Below is a small trained network, with its code and all its weights. Each question gives an input and a class and asks what happens when units are switched off, that is, made to give their printed mean instead of their output.

import numpy as np


def w(rows, s, z=0):
    codes = np.array(rows[::2]) - 128.0
    scale = np.full(codes.shape[1], s)
    scale[-1] = z or s
    return codes * scale


def f(y):
    return np.maximum(y, 0)


def log_softmax(a):
    a = a - a.max(-1, keepdims=True)
    return a - np.log(np.exp(a).sum(-1, keepdims=True))


def net(x, mask):
    res = np.array(x, float).reshape(1, 5) / 4 @ E
    y = f(res @ A[0][:, :-1].T + A[0][:, -1])
    res = res + np.where(mask, y, B[0][:, -1]) @ B[0][:, :-1]
    return log_softmax(res[-1] @ U[:, :-1].T + U[:, -1])


A, B = {}, {}
E = w([
[206,144,127,133],'x0',
[176,158,74,170],'x1',
[134,155,254,167],'x2',
[164,66,124,222],'x3',
[92,65,104,223],'x4',
],0.0083)
A[0] = w([
[102,59,135,177,102],'neuron 1',
[175,188,144,101,3],'neuron 2',
[210,175,190,179,175],'neuron 3',
[143,54,213,190,106],'neuron 4',
[151,108,184,219,199],'neuron 5',
[146,19,132,171,213],'neuron 6',
[32,78,130,36,127],'neuron 7',
[99,118,135,44,74],'neuron 8',
[161,209,61,80,212],'neuron 9',
[115,156,228,157,217],'neuron 10',
[142,104,1,191,164],'neuron 11',
[112,79,194,128,135],'neuron 12',
[68,96,73,149,150],'neuron 13',
],0.0093,0.0029)
B[0] = w([
[138,7,103,138,203],'neuron 1',
[108,84,153,144,169],'neuron 2',
[209,173,180,180,237],'neuron 3',
[176,93,173,99,239],'neuron 4',
[202,105,225,108,254],'neuron 5',
[190,82,89,101,245],'neuron 6',
[47,149,95,2,235],'neuron 7',
[105,146,153,111,192],'neuron 8',
[166,128,246,93,236],'neuron 9',
[129,145,167,71,241],'neuron 10',
[164,203,40,210,252],'neuron 11',
[112,92,214,46,191],'neuron 12',
[111,104,29,192,205],'neuron 13',
],0.0063,0.0065)
U = w([
[48,159,158,124,157],'0',
[147,44,100,162,2],'1',
[170,98,107,157,102],'2',
[155,103,183,114,255],'3',
[211,108,141,140,227],'4',
[175,4,192,118,13],'5',
[59,162,158,194,65],'6',
[136,136,210,169,92],'7',
],0.014,0.0038)

Each question gives the input, the list of numbers given to net, and the class t.
The units are the neurons (one row each of A and B). Each row of codes is followed by its name. A weight is (code - 128) times the scale printed after its matrix; where a second scale follows, it is the last column's (A, B and U).
mask holds one flag per neuron, in row order. A switched-off neuron (its flag False) gives its mean, the last column of its row in B, instead of its output. The means were averaged over made-up inputs and are rounded, as every weight is.
A unit's drop is (log p(t) with every unit on - log p(t) with that unit switched off) / (log p(t) with every unit on - log p(t) with every unit switched off).
The circuit of an input: a set's keep is (log p(t) with only the set's units on - log p(t) with every unit switched off) / (log p(t) with every unit on - log p(t) with every unit switched off). Starting from the 12 units with the biggest drops (on a tie, the unit counted first), units are removed one at a time, each time the one whose removal leaves the highest keep (on an exact tie, the one counted first), for as long as the keep stays at least 0.8.
units of the circuit, in order: the units of the circuit, biggest drop first
unit that matters most: the unit with the biggest drop
k most important neurons: the k neurons with the biggest drops, biggest first
drop when u is switched off: that unit's drop, to one decimal
input [-5,-3,-3,4,-2], class 2: units of the circuit, in order : [neuron 9; neuron 5]
input [1,2,0,-5,-4], class 0: units of the circuit, in order : [neuron 5; neuron 6]
input [2,-3,0,-3,5], class 1: unit that matters most : neuron 9
input [8,-2,-2,-4,6], class 1: units of the circuit, in order : [neuron 3; neuron 5; neuron 10]
input [-2,-4,-4,8,-3], class 2: units of the circuit, in order : [neuron 9; neuron 11; neuron 5]
input [-2,-5,-3,-4,-7], class 0: units of the circuit, in order : [neuron 7; neuron 5]
input [-4,3,1,-5,7], class 1: 2 most important neurons : [neuron 13; neuron 9]
input [-2,-7,-3,0,8], class 1: 2 most important neurons : [neuron 13; neuron 9]
input [-6,1,3,-6,-1], class 0: drop when neuron 7 is switched off : 0.1
input [-6,-1,-2,4,6], class 1: drop when neuron 11 is switched off : 0.2
input [-7,3,7,7,-1], class 5: drop when neuron 12 is switched off : 0.0
input [-8,-6,-5,-3,4], class 0: drop when neuron 7 is switched off : 0.6
